[ -1  57 -15 -40  -1] -> z177
[  9  16  16   5 -24] -> z705
[-53  80 -30   4  81] -> z187
[-52  80 -30   8  81] -> z511
[-52  57  -2 -18 -44] -> z994
all z705: [5]  4
all z177: [-1]  1 5
common z994 z511:   [-52]

[ 79  67  70 -40 -68 -45   0  89 -81] : z629
[ 29 -18 -60  11 -18 -36 -17  18  11] : z861
[-21 -57 -60 -65 -18 -36 -37 -21 -21] : z317
all z861: [-18]  2 5
all z317: [-65]  4
all z317: [-21]  1 8 9

[ 48 -10 -11  20] : z689
[ 33  19  26 -11] : z515
[ 36 -46  56   0] : z205
[19  1 28  6] : z613
[ 37 -16 -73 -57] : z332
[4 5 5 5] : z47
[  2 -11 -12 -33] : z702
[-4 11 38 16] : z386
[-12  11 -12 -13] : z150
[83 23 83 83] : z608
[ 15 -12  19 -18] : z566
common z566 z150:   [-12]
common z515 z689:   [-11]
all z47: [5]  2 3 4
all z608: [83]  1 3 4
common z566 z613:   [19]

[-16 -58 -18  -7  -3 -53  20  13 -33  38  21  43] : z788
[ 43  50  -1 -38 -69  56 -17 -60  51 -16 -16  20] : z518
[-17 -17   1  -5   1 -12  40   1 -17  64 -15  70] : z724
common z518 z724:   [-17]
common z724 z518:   [-17]
q: [-17 -17   1  -5   1 -12  40   1 -17  64 -15  70]  z724
all z724: [-17]  1 2 9
q: [-16 -58 -18  -7  -3 -53  20  13 -33  38  21  43]  z788

[-57  65 -59  65  43 -28  65] -> z76
[ 61 -18  -1 -59 -66 -65  61] -> z240
[ 62  11  -1 -59 -66 -65 -28] -> z523
[ 61  66  -1 -60  61 -75 -90] -> z901
all z76: [65]  2 4 7
common z523 z901:   [-1]
common z76 z240:   [-59]
all z240: [61]  1 7
q: [ 62  11  -1 -59 -66 -65 -28]  z523

[ 0  0  0  1  1  1  2  2  2  3  3  4  5  5  6  8  8  9 10 11 12 14 15 16
 18 18 20 20 21 23 23 25 37 26 27 28 30 30 31 31 32 33 34 34 34 35 36 36
 37 36 37 38 37 37 37 37 37 37 37] -> z264
[ -1  -1  -2  -3  -5  -6  -8  -9 -10 -12 -14 -16 -19 -21 -23 -26 -28 -29
 -32 -34 -36 -39 -40 -42 -44 -45 -46 -47 -48  44 -49 -49 -50 -49 -50 -49
 -49 -48 -46 -46 -45 -43 -41 -40 -38 -37 -35 -33 -32 -30 -28 -27 -25 -24
 -23 -22 -21 -20 -19] -> z939
[-17 -14 -11  -8  -6  -4  -2   0   2   3   5   6   8  10  10  11  12  13
  15  17  17  18  20  20  22  24  26  28  29  32  34  36  38  41  43  45
  47   1  52  54  56  58  58  60  61  62  63  63  62  62  60  59  57  55
  51  49  45  41  38] -> z734
[59 61 64 68 69 72 75 76 78 79 82 83 84 84 84 84 85 84 84 83 82 81 80 78
 77 75 73 43 68 67 65 62 60 57 56 53 51 48 46 44 42 40 39 38 36 34 33 31
 31 30 28 28 28 27 27 27 26 26 26] -> z460
[-34 -31 -28 -24 -21 -17 -12  -8  -4   1   5  10  14  18  22  26  30  34
  37  40  42  45  47  48  49  49  50  50  49  47  45  44  42  38  35  33
  28  25   2  16  12   8   4  -1  -5  -9 -13 -17 -21 -24 -28 -29 -32 -34
 -36 -37 -38 -38 -38] -> z450
[-29 -23 -17 -11  -5   1  62  11  17  21  26  31  34  39  42  45  49  51
  53  55  56  57  57  59  59  59  58  56  57  55  54  52  49  48  44  42
  39  36  32  30  26  22  19  15  11   7   3  -1  -4  -9 -13 -18 -22 -26
 -30 -34 -37 -42 -45] -> z982
q: [ -1  -1  -2  -3  -5  -6  -8  -9 -10 -12 -14 -16 -19 -21 -23 -26 -28 -29
 -32 -34 -36 -39 -40 -42 -44 -45 -46 -47 -48  44 -49 -49 -50 -49 -50 -49
 -49 -48 -46 -46 -45 -43 -41 -40 -38 -37 -35 -33 -32 -30 -28 -27 -25 -24
 -23 -22 -21 -20 -19]  z939
common z460 z939:   [44]
q: [59 61 64 68 69 72 75 76 78 79 82 83 84 84 84 84 85 84 84 83 82 81 80 78
 77 75 73 43 68 67 65 62 60 57 56 53 51 48 46 44 42 40 39 38 36 34 33 31
 31 30 28 28 28 27 27 27 26 26 26]  z460
all z264: [37]  33 49 51 53 54 55 56 57 58 59

[ 23 -60   0 -25 -43  20  16  19  -8  45  43 -13  41  23  12 -11 -44  -1
  30  43 -13  -9 -21  11 -14  -4 -19  40 -16 -23  41 -20 -25  22 -61  11
 -29  20 -43  29  25  -2  51  15 -56 -67  28  45  31  39  -4  -7 -11  54
 -38 -32 -11 -43] = z966
[ 34  -7 -33 -54 -15   3  38  22 -48  52  46  12  -3  25  53   1 -44 -12
  19  -9 -14  16  -3   9 -13   0 -12  -8 -34  -6  -3 -69  -5  42  45   6
 -20 -17  -8   2 -29  -2  25  64  58 -19  32  34 -39  53 -34  23  52   0
 -18  -1 -39 -41] = z887
[ 23 -60   0 -25 -43  20  16  19  -8  45  43 -13  41  23  12 -11  50  -1
  30  43 -13  -9 -21  11 -14  -4 -19  40 -16 -23  41 -20 -19  46 -33   8
 -12  51 -13  44  -9 -44   6  -1   5  55 -14 -21 -43  36 -24  -7 -51  52
 -52 -38  -4 -26] = z168
[ -7 -14  -6  45 -22  -3  39  32 -17 -55 -87 -19 -36 -41  13  16  16  23
  31  26  29   8  31  15  28 -21  45   2 -27 -26 -36 -63  -4  -8  18   7
  26  21  64 -15  22  15  23  27   6  11 -16 -44  -1  76  23  46  38 -23
 -18  -1   8 -34] = z917
[ 67  -6   3  30 -34  11   6  28 -51 -44  35 -13  59 -24  11  17 -32   0
   1  19 -12  56  14 -28  11  58 -22 -22  35   6  59  16  29   8  22 -11
 -37 -13  10 -25 -14 -25 -19  62   0  33  47 -29   4  17   6  30 -29 -14
  -9  42 -93  22] = z303
[-19 -20  86   0  26 -17  11  -6 -40  -8 -10  31  44  30  50  -6  43  21
 -33 -20   6  -7  -4 -73 -38  -3 -37  53 -21  25  44  18  -6 -24  21 -16
  12  -4 -22  -5 -57  17   4   3  52  15 -36 -15 -37   2  27 -51  41 -20
  41  -1 -22  27] = z254
[-41  34  25  -4 -35   5  62  45 -10 -50 -11 -27 -22 -34  45 -34  -4   2
  11 -16  38  38 -20  70  32  19   8   5 -18   5 -22  52  15  23  50   6
  17 -25  33  13  16   6   9 -32  11 -39 -52  34 -12  29 -34 -30  39 -15
  -1 -67 -36  38] = z49
[ 67  -6   3  30 -34  11   6  28 -51 -44  35 -13  59 -24  11  17 -32   0
   1  19 -12  56  14 -28  11  58 -22 -22  35   6  59  16  29   8  22 -11
 -37 -13  10 -25 -14 -25 -19  62   0  33  47 -29   4  17   6  30 -29 -14
  -9  42 -26  22] = z753
[ -7 -14  -6  45 -22  -3  39  32 -17 -55 -87 -19 -36 -41  13  16  16  23
  31  26  29   8  31  15  28 -21  45  49 -27 -26 -36 -63  -4  -8  18   7
  26  21  64 -15  -4  36  23  21   6  11 -16 -44  -1  76  23  46  38 -23
 -18  -1   8 -34] = z577
[ 47 -63  24  67 -50 -30 -38 -13 -26 -22 -32  21  -2  14 -49   1  35 -17
 -15  11 -12  37 -30   3  40 -15 -15   8  31  33  -2  39 -26  -5  -1  -2
  23 -88   8 -24 -27   1  17   8  -1  -1 -35 -24  -8  11 -65 -45   8  14
 -43  51  20  31] = z763
[-22  -6 -44  40  22  -8 -22 -32  37  -1  22 -14  12  32  26  40   5  26
 -70 -21  22 -30  -7   9 -12 -31  20  25  -6 -14  12 -42  68 -15  15  62
 -16 -43  50 -24 -11 -12 -69  -1  -2   3  -1 -19 -14  76  -8  43  27 -30
 -11   4  56 -26] = z643
[-30  -9 -17  72   7  -9   6  26   0  15 -15 -16  15 -28 -28  35  39  52
   8  66 -14  -9 -11   6  49 -32  25  27  40 -70  15  13 -33  13 -13 -20
 -10  45 -30  -1 -43  29  -4  -3 -18  33  11 -69  23 -51  21  14  39  -2
  10  28   5 -59] = z344
all z254: [-20]  2 20 54
all z254: [41]  53 55
q: [ 34  -7 -33 -54 -15   3  38  22 -48  52  46  12  -3  25  53   1 -44 -12
  19  -9 -14  16  -3   9 -13   0 -12  -8 -34  -6  -3 -69  -5  42  45   6
 -20 -17  -8   2 -29  -2  25  64  58 -19  32  34 -39  53 -34  23  52   0
 -18  -1 -39 -41]  z887

